Below is a small trained network, with its code and all its weights. Each question gives an input and a class and asks what happens when units are switched off, that is, made to give their printed mean instead of their output.

import numpy as np


def w(rows, s, z=0):
    codes = np.array(rows[::2]) - 128.0
    scale = np.full(codes.shape[1], s)
    scale[-1] = z or s
    return codes * scale


def norm(h):
    return h / np.sqrt((h * h).mean(-1, keepdims=True) + 1e-5)


def f(y):
    return y / 2 * (1 + np.tanh(0.7978845608 * (y + 0.044715 * y**3)))


def log_softmax(a):
    a = a - a.max(-1, keepdims=True)
    return a - np.log(np.exp(a).sum(-1, keepdims=True))


def net(x, mask):
    res = np.array(x, float).reshape(1, 5) / 4 @ E
    u = 0
    for l in range(2):
        y = f(norm(res) @ A[l][:, :-1].T + A[l][:, -1])
        res = res + np.where(mask[u : u + 16], y, B[l][:, -1]) @ B[l][:, :-1]
        u += 16
    return log_softmax(norm(res)[-1] @ U[:, :-1].T + U[:, -1])


A, B = {}, {}
E = w([
[172,249,178],'x0',
[128,125,129],'x1',
[78,119,200],'x2',
[130,129,128],'x3',
[214,71,187],'x4',
],0.0014)
A[0] = w([
[38,119,251,84],'L0N0',
[182,100,169,220],'L0N1',
[186,132,53,79],'L0N2',
[126,133,128,80],'L0N3',
[115,125,124,77],'L0N4',
[161,113,96,174],'L0N5',
[73,133,203,3],'L0N6',
[98,125,147,99],'L0N7',
[106,100,124,185],'L0N8',
[220,154,8,29],'L0N9',
[131,131,133,126],'L0N10',
[146,135,84,83],'L0N11',
[65,127,213,12],'L0N12',
[134,126,105,180],'L0N13',
[170,160,161,80],'L0N14',
[31,111,254,96],'L0N15',
],0.005,0.0019)
B[0] = w([
[244,134,22,197],'L0N0',
[144,79,203,249],'L0N1',
[201,137,74,144],'L0N2',
[120,155,116,96],'L0N3',
[87,130,99,94],'L0N4',
[167,113,133,182],'L0N5',
[173,184,25,92],'L0N6',
[134,120,83,112],'L0N7',
[140,90,146,183],'L0N8',
[234,122,10,177],'L0N9',
[124,128,132,127],'L0N10',
[152,142,106,111],'L0N11',
[180,169,30,107],'L0N12',
[157,98,126,173],'L0N13',
[94,106,155,128],'L0N14',
[254,117,11,213],'L0N15',
],0.0026,0.0013)
A[1] = w([
[87,149,113,50],'L1N0',
[77,169,67,22],'L1N1',
[67,19,83,8],'L1N2',
[169,252,183,84],'L1N3',
[122,127,139,94],'L1N4',
[180,88,182,62],'L1N5',
[118,35,76,176],'L1N6',
[71,184,34,123],'L1N7',
[47,109,208,31],'L1N8',
[122,133,144,26],'L1N9',
[114,137,135,141],'L1N10',
[5,196,59,46],'L1N11',
[8,198,48,23],'L1N12',
[159,232,176,58],'L1N13',
[213,104,55,232],'L1N14',
[63,172,72,1],'L1N15',
],0.0044,0.00073)
B[1] = w([
[143,111,129,105],'L1N0',
[206,79,176,129],'L1N1',
[52,162,67,182],'L1N2',
[2,60,27,207],'L1N3',
[130,119,127,117],'L1N4',
[163,125,208,176],'L1N5',
[55,200,105,216],'L1N6',
[195,123,202,182],'L1N7',
[167,155,117,107],'L1N8',
[134,101,119,102],'L1N9',
[123,111,125,123],'L1N10',
[191,83,231,175],'L1N11',
[194,92,221,180],'L1N12',
[30,63,31,174],'L1N13',
[141,233,162,253],'L1N14',
[185,83,181,125],'L1N15',
],0.0031,0.0016)
U = w([
[166,86,254,225],'0',
[11,111,83,167],'1',
[188,189,75,2],'2',
],0.0096,0.0009)

Each question gives the input, the list of numbers given to net, and the class t.
The units are the neurons (one row each of A and B). Each row of codes is followed by its name. A weight is (code - 128) times the scale printed after its matrix; where a second scale follows, it is the last column's (A, B and U).
mask holds one flag per neuron, layer by layer. A switched-off neuron (its flag False) gives its mean, the last column of its row in B, instead of its output. The means were averaged over made-up inputs and are rounded, as every weight is.
A unit's drop is (log p(t) with every unit on - log p(t) with that unit switched off) / (log p(t) with every unit on - log p(t) with every unit switched off).
The circuit of an input: a set's keep is (log p(t) with only the set's units on - log p(t) with every unit switched off) / (log p(t) with every unit on - log p(t) with every unit switched off). Starting from the 12 units with the biggest drops (on a tie, the unit counted first), units are removed one at a time, each time the one whose removal leaves the highest keep (on an exact tie, the one counted first), for as long as the keep stays at least 0.8.
units of the circuit, in order: the units of the circuit, biggest drop first
k most important neurons: the k neurons with the biggest drops, biggest first
k most important neurons of layer l: the k neurons of layer l with the biggest drops, biggest first
drop of u: that unit's drop, to one decimal
input [8,-4,5,-5,-2], class 1: units of the circuit, in order : L1N3
input [-3,-4,4,-6,2], class 2: units of the circuit, in order : L0N15; L0N0
input [-6,4,-6,8,5], class 1: units of the circuit, in order : L0N15; L1N2; L1N6
input [-5,4,-1,8,3], class 1: units of the circuit, in order : L1N2; L1N6
input [8,2,-8,6,3], class 1: 2 most important neurons : L1N3; L0N15
input [-4,-2,5,-4,-2], class 2: 2 most important neurons : L0N15; L0N0
input [8,6,0,4,-6], class 1: 3 most important neurons of layer 1 : L1N3; L1N13; L1N5
input [-4,2,7,6,6], class 2: 3 most important neurons : L0N15; L0N0; L0N12
input [7,4,-5,4,-8], class 0: 3 most important neurons of layer 1 : L1N11; L1N12; L1N7
input [3,4,5,6,2], class 2: 2 most important neurons : L0N15; L0N0
input [-6,0,1,-1,-7], class 0: 2 most important neurons : L1N11; L1N12
input [6,3,5,-3,5], class 1: 2 most important neurons : L1N3; L1N13
input [-1,8,8,-1,-8], class 0: 2 most important neurons of layer 0 : L0N9; L0N2
input [8,7,8,2,0], class 1: most important neuron of layer 0 : L0N9
input [0,3,-6,6,-6], class 0: 2 most important neurons : L0N15; L0N0
input [-2,-6,-3,2,-4], class 0: drop of L0N15 : 0.1
input [-1,2,5,-6,-4], class 2: drop of L0N0 : 0.3
input [-2,-1,7,6,4], class 2: drop of L0N15 : 0.1
